Each row is followed by its class.
[-33  17  10  37  12  24  21  21  15 -18  38  17   4 -11  -2  -5 -24  48
  47  -5 -11 -28   0  17  12  15  27  42 -21  51 -20  35  13  -1   8  23
 -38]  W
[-30  -8  -8  20   2  27  -6  20   9 -31  20   3   9   6   9   5   0 -25
  32 -13   1   0   7  11  11  -5  18  23  -7  27   5  10  21  27   5  26
  -9]  V
[  0  19   3 -17 -17 -30 -20 -12  32  28  -6  31 -26 -10   0  -5   8 -28
 -21  21  22  44   4 -20   8 -13  -5  -7  34 -43   8 -36 -10 -29  -9 -16
  26]  L
[-21  -5  17  40 -15  33 -13   2  11 -20  -4 -35  -4 -24  -2  -3  -2 -22
  17   4   6  -2   8   4  16  -3  27  22  -7  31 -12  35  15  17  41  28
  -1]  Q
[ -2  12   9  39  15   7   8  -1  10  24  11  41  15  -1  -7 -12  -4   1
  -1  14  -9   5  -5   0  17 -10  35  12  34  25 -10  37   0  13  23  19
  -7]  L
[ -2  28   5  28 -20 -15   4  29  28  21 -16  19  -7  -2 -17  -2  23 -30
  -4  14  19  20  22 -14  19 -10  16  17  25  -3  -2  -4  -9 -19  20  -6
   6]  H
[ 12  16  16   8  -8 -56   9   0  12  27 -36  13  -6  12  -5 -17  13 -21
 -11  57  40  48  38 -34  10 -13  32 -19  28 -40   2 -81 -19 -46  19   2
  12]  V
[-16   9 -19 -30 -24 -33   5 -25   9  17  -9  41 -28  -4   3  -8   9  19
 -19  16  17  37  21 -29 -16 -14  -8  -9  21 -36  10 -71 -20 -42 -11 -19
  -6]  Z
[-25  -7 -22  22  -6  38   5   5   7 -23  38  38  37  -9   1   2  -4  -2
   8 -39 -14 -14  -9   0   9 -12  19  18  10  43   4  42  20  41  -5   8
 -37]  Z
[-50  10 -31  33  40   7  29 -17   9 -10  60  63  -1   1   3 -14 -14  95
   7 -26 -39 -33 -21  10 -20  -4  13   5  21  51  -3  36  -3  -4  -2  -7
 -68]  L
[-12  18   9  39  -6  10  15  20  21   6  16  30  31   6  -3 -13   8  -8
  18  -1   5   8   9  -2  29 -10  37  10  37  36   2  17  12  13   0  25
 -21]  V
[-33  15  -4  32  10  29   9  13   8 -29  36  13  21 -15  -2   4 -17  22
   8 -16 -16 -15  -2   8   1  12   8  29   3  42 -12  27  11  26  25  11
 -31]  W
[ 15  -3   3 -30   4 -33  -2 -17   5  12 -36 -21 -33   8  -5   2   4 -44
 -15  40  22  35  29 -14 -15   2 -18  -3  -4 -44 -16 -49 -15 -27  19   3
  33]  W
[-12  17   4  30   0  35  21  17  30 -21  39  31  43  -1   4  -7   9  11
  -3 -44 -20 -21  -7   5   7   0  11  32  36  51   8  42  14  27  -9   7
 -48]  T
[ 20 -13 -12  14  18   1  22   5   9   9 -17   5  23  23 -30  11   5 -11
   4   8   1 -11  16   9   9 -11   9  -5  14  19  -2  33  -8   0  12  -4
  -3]  D
[-44 -20 -28  41  65 -30  22  -6 -27 -21  -5 -19 -50  15 -12  -8 -21  82
  31  33  -5 -31  42  21 -54  18  32   6 -37  13 -14   1 -11 -27  19   9
 -48]  X
[-20 -16   3   5  17  -7 -15  14   0 -24 -13 -30 -33  19   0  -8   1 -56
  44  13  11  21  26  14   3  -2  26  26 -31  -2   2 -40  17  12   7  39
  22]  V
[ 30   5   1   9  -9  27   7  -1  34   6  21  26  20   3 -13   2  15 -45
  14 -16   2 -23   5  11  24 -25  15  15  27  41   3  61  21  19 -30  17
 -12]  K
[-18  18  -5  43  32 -59  58 -18   5  43  -5  60 -10  15 -18 -15  -1 114
 -17  32   1 -12  34 -20 -35   1  43 -41  37  -2 -17  -5 -36 -62  10 -16
 -67]  X
[-46  -2 -27  49   2  47   3  22   0 -43  50  26  16  -2   6   7  -4   3
  17 -36 -26 -32 -18  23  10  -1  14  25 -17  56  -4  67  22  41  21   9
 -46]  H
[ 21  12  19  35  17 -41  46   6  30  39 -27  39  14  22 -34 -18  16  35
  -8   3   0  -8  16  -9   7   1  17   1  42  13  -3  17 -22 -30 -10 -11
 -27]  T
[ -7 -17 -13 -15  15 -47  -1  -5 -10  -1 -34 -42 -34   7  -4  -4  15 -32
  -9  28  11  26  33  -3 -27  -1 -11 -10  -7 -35 -12 -51 -16 -42  30   7
  18]  H
[-16  -8  14 -21  -5  -2 -56  -5   9  -4 -28 -48 -52 -20  16   8 -15 -84
   9  62  34  60  19  -5   8   1   8  22 -30 -66   2 -50   2  -1  46  28
  70]  L
[  8 -16   4   3   8  23  -2  14  15  -3  -2  -4  35   1  -6  18  -8 -51
 -10   2 -11   2  -8  15  -2  -1  15   4  23  32   2  32  17  24   5   6
  32]  D
[ 18 -12  -6  11  30 -26  29 -12   5  28 -22   6  -8  20 -21  -3  17  17
  -3   9   4  -5  38  -7 -19 -15  25 -23  16  -2 -16  13 -18 -26   5  14
 -11]  X
[ 20  -4  -1  32   7  33  20  -2  20  -5  21  12  29  10 -24  -3   8 -24
  18 -35 -16 -35   0  16  15 -23  22  15  17  64  -8  66  21  35  10  43
  -8]  K
[ -9 -21  -8  14   7 -20  -3 -10 -20  -2 -46 -31  -9   6 -19   7  -5 -14
  14  26  21  20  36  -7 -10  12  10   2 -18 -24 -10 -24 -15   4  42  14
  32]  Z
[-43 -27 -24  12  62 -61  24 -19 -20   9 -27  -3 -66  22 -16  -8 -21  92
  19  40   3 -10  23   4 -42  12  -6  -7 -41 -22 -14 -23 -32 -58  40   0
 -10]  L
[ 31  41  31  17 -19 -11  13   5  49  36   9  39  38 -21 -22 -13  16 -18
 -18  -5   8   8  10 -21  24 -21  36  -1  76  26   4  -5   2 -18 -15   8
   5]  K
[-20  10  -7  12  16  -8  17 -10  14 -15  14  31 -10   9   8 -16  -2  32
 -14   3 -10  -8   2  -6 -18   5   0   0  12  11  -3 -25 -13 -25 -10 -10
 -43]  T
[-20 -27  -8  12  31 -13  26   0 -11 -10   2  -6 -21  15  -8  -2   8  -1
  11 -11 -18 -12  12  12 -15 -11  -3   4 -19  18 -21  17  -4 -13  32  29
 -24]  H
[ 31   0   1  11  18 -24  42  17  26  52 -15  46  39  20 -31   9  10  29
 -32 -12 -11  -7   2  -6  -3 -11  14 -21  49  26   1  13 -16 -22  -2 -26
   6]  D
[  2  -6  -1   1  11 -14  43  15  28  39  -6  30  35  11 -28  16   0  43
 -19 -14  -4 -15  -4  -1  -8  -5   5  -5  27  24   3  21  -8 -21  10  -9
   8]  D
[-10  -9  -2   5  17 -27  -8 -11 -10 -19 -24 -34 -31  -4  -9 -15 -13  -2
  -7  45  16  16  39 -14 -10  -7  13 -11 -21 -17  -3 -54 -13 -30  42  24
  11]  K
[   5  -25   -6   21    5   62  -49   21  -13  -44  -10  -77   21  -14
    1   22    1 -111   21   -1    2    1   28   22    5    0   24   32
  -14   15   -5   66   29   87   17   40   34]  X
[-37 -22 -20  25  38 -18  29   1  -7  16  -6  17 -24  25  -4  12  -9  67
  -5   4  -4 -20  29   1 -38  10  19 -21 -24   2 -22  24 -15 -13  29  18
 -26]  X
[-15 -17 -20 -16  23 -54  15  -4   1  27 -23  12 -26  29   7  -5   4  16
 -30  17   9  27  18 -23 -31  -6  -3 -36  -2 -32  -1 -66 -16 -38  12  -4
   9]  V
[-31  -1  25  32 -14  56 -10   4   3 -38  17 -25 -20 -20  17  -2 -10 -24
  40  -3   3 -15  -2  18  15   1  23  24 -23  46 -14  42  26  29  24  40
 -14]  Q
[  9 -12  -3  20  18  17  11  16  13   6 -12  -5   8  27 -13  16  -4 -33
 -22   4  -1  12  16   4   3   4  19  -7   1  19  -3  26   2  22  46  12
  31]  D
[ 32 -12  -2 -21  -1   2 -20   3  13  15 -28 -22   5  -5 -13  10  23 -78
  -7   3  16  20  27  -3  -4 -26  13   6  20 -20   4   0   9   9 -10  16
  36]  X
[ 22 -26   3 -11  22 -37  -1 -21  -7  20 -43 -33 -24   4 -18   8  11 -33
  -3  34  17  18  41   2 -25  -8  10 -13   2 -40  -8 -14 -11 -16   4  11
  18]  X
[  1 -12  -9  34  -3  37  11  13   7   8  -1  26  47  11  -5  22   4 -29
   0 -31   1  -4   8   0  12   4  25   6  15  31  -7  70  13  51  29  17
  10]  Z
[-25   7 -13  12  -5   6   0  24  15 -17  33  22   5  11  13  -8   8 -12
  15 -28  -4   9   7   2   3 -13  19  19   9  22  10 -20  21  13  -8  17
 -21]  V
[-30  21  -2   7   1   5  14  -1  18 -13  32  40 -12  -6   1  -3  -7  32
   1  -7  -9  -3   3  -2  -2   6   0  20   4  19 -10 -11  -1 -11  -2  -4
 -29]  W
[ -2   6  18  22 -27   8 -21   2  11   8 -44 -29 -18 -14  -7  -5  14 -49
  -9  31  24  31  26 -14  16  -4  24   8  15  -6  -7 -16  -2   3  44  14
  32]  Q
[  9  -4  19  -8 -22  -8   2  -2  25  44 -33  11  -9   0  -3   8  21 -29
 -30 -18   9  19   4 -16  -3  -9   3 -16  24  -4 -15 -10  -3 -21  22   9
  40]  Q
[ 48  11  10   5  24 -51  59 -25  19  52 -40  36   1  43 -19 -20  31  19
 -32  16   8   7  29 -27 -11 -10   0 -34  48 -14 -15 -20 -40 -53   7  -4
 -20]  T
[ -3  36  11  16 -17 -18  11  25  19  16  -2  32  -8  -5  -4 -13  23 -16
   0  10  13  19  17 -10  13 -12  20  14  32   5   1 -24  -7 -33   2  -1
  -6]  H
[ -9  -3  -1  25  14   5 -14  30   2 -19  -6 -37  -4  -9 -14   7   6 -42
  35  -7  -1  -9   3  29   1   9  13  29 -12  20  -4   9  15  14   7   7
  20]  H
[ -2 -12  -8  12  29 -47  36  -2   1  31 -39  14   4  27 -19  10 -11  38
 -30  44   6   4  16  -4 -33  11   8 -36  20  -4  -7 -14 -25 -39  34 -19
   9]  D
[-16 -31 -11  18  14 -16 -13   1 -10 -13 -31 -34 -19   0 -17   2 -14 -32
  39  29  15  16  26  10 -11   3  30  21 -33 -12  -5 -25   7   5  36  25
  21]  Z
[-25 -14 -15  20  24   1  29  13   1  -5   6   0  27  12 -12  14 -16  42
 -14  -9 -15 -17   2   8 -22   9   4  -9   3  32  -5  21  -5   4  38   4
  -7]  D
[ -7  28  -9  37 -21  26  26  12  36  23  46  97  66 -15  -9   1  11  35
   1 -45 -15 -15  -8 -12  23 -16  39  17  69  55   6  46   7  11 -29 -17
 -55]  Z
[-12 -42 -16   3   9  14 -16 -16 -22 -25 -18 -36   0  -4  -2   5 -13 -47
  28  22   8  15  22   9   2  -4  16  16 -36  -8  -7   8  10  19  36  37
  11]  Z
[ 31  12  21  11  -6 -20  22   7  30  49 -21  26  25  14 -21   7  10 -16
 -30 -11   2  23   4 -15   4   5  17  -8  30   0 -23  -7  -6  -3  36  10
  48]  W
[ 49  28  17  31  15  -1   2  13  34  44 -11  26  47  -1 -32  -5  20 -45
   6  -9  10   2  -5   5  34  -6  39   8  64  22   4  51  11  20 -16 -11
  34]  L
[-23   2   0   8  11  -5 -29   3  -6 -20 -22 -48 -24 -22  12  -2 -13 -20
  16  58  21  22  44  -5 -19   5  35   2 -10 -29  -1 -29  -4 -15  14  13
   6]  X
[-15   1  14  12   6   7  -8   4   4 -24   8 -19 -12 -21  -3  -9 -19  -6
  20  12  -3  -6  10   3  -4  -9  22  16 -12  23  -3 -20   8  -3  16  37
   9]  K
[ -8  21  10 -22 -37  25 -19  -7  25  -7  17  10 -37 -18  20  -6  20 -38
  -9 -27   9  20   2  -7   8 -16 -10  11  18   5   7 -24  14  -7 -18  -1
  -5]  Q
[-19   8   1  22  38 -82  43 -16   3  33 -28   5 -28  12 -32 -17  -9  88
 -11  42   1  14  39 -20 -33  20  18 -12   1 -23 -31 -70 -41 -70  48  -3
 -18]  W
[ -7 -25 -10  21 -14  30 -10  11   4  -5 -11   6  42   1   0  21  -8 -58
   5 -14   4   6   3  -2   7   1  26  14  -3  14  -6  55  20  46  30  23
  29]  Z
[-34  -7 -16  25  12  25  10   8  10 -37  21   5   5   8  10  -8  -4  30
 -14 -20 -22 -12   1  -1 -11   3   2  20 -10  26   6  10   1  24  23   7
 -40]  T
[ 11   7  10  24  -2   3  15  12  34  49 -10  39  31   4 -17  21  14 -16
 -26 -18   6   0  16 -14  -1  -6  32  -9  44   6  -6  65   1  14   8   6
  12]  X
[  2  25  25  20  -7   6 -18  31  23   3 -13 -20   5 -17 -12  -3  -3 -52
  11  27  22  34  24  -4  29   8  30  33   6  -4 -11 -31   7   8  34  25
  32]  W
[ -7  22   1  53  15  13  35  -1  28  40  52 100  44   1 -12 -15   3  75
  11 -28 -38 -30 -14  10  27  -5  48  25  58  67  -8  90   0  -4 -27  -4
 -57]  L
[  6  18  24  28  -8  12  22  13  30   2  10  30  24   0  -3 -12   4  -3
   6  -9  -1  -9   2  -8  21  -8  17  21  22  25  -3  26  -1   0  -4  13
 -32]  T
[  9   5  11  31  16 -12   6   5  14  -3 -12 -12  -3   3 -28 -10   2 -10
  13   1   0  -4  23  10  -1   0  33  12  16  32   2   1   8  -3  16  26
  26]  K
[ -5   2  -5  19   5  -4  22  18  27  25  -1  42  18  28   0   6  13  -8
  -8 -22   1   3   1 -10   1 -10  17 -14  29  20   3  19   6  11   2   3
   4]  V
[  5 -33 -10 -16  18   2   5   1  -5 -12 -23 -38  -3  14 -11  15  -7 -35
   2  19  -1   6  13  15 -16 -10  -8   0 -14  -2   1  -3   1   4  33  18
  24]  D
[ 15  37  21  14  -8 -41  40  -5  31  41 -15  53   4   5  -8 -20  11  40
 -23  25  12   4  10 -28  -3  -3   4  -5  52  -7  -1 -19 -30 -51 -22 -24
 -38]  T
[ 28  30  44  34 -17  24  14  21  44  16  -1  25  44  -2  -6  -6  16 -50
  -2  -7   5  11   7  -8  34  -6  36  28  52  23   1  31   6  24   8  22
  -3]  T
[  1 -23 -11  24  25  47   4  36   6 -17   7 -13  39  22  -9  15 -11 -42
  11 -24 -18 -18  -7  34   9   2  25  14  -8  58   3  69  32  53  21  25
  20]  D
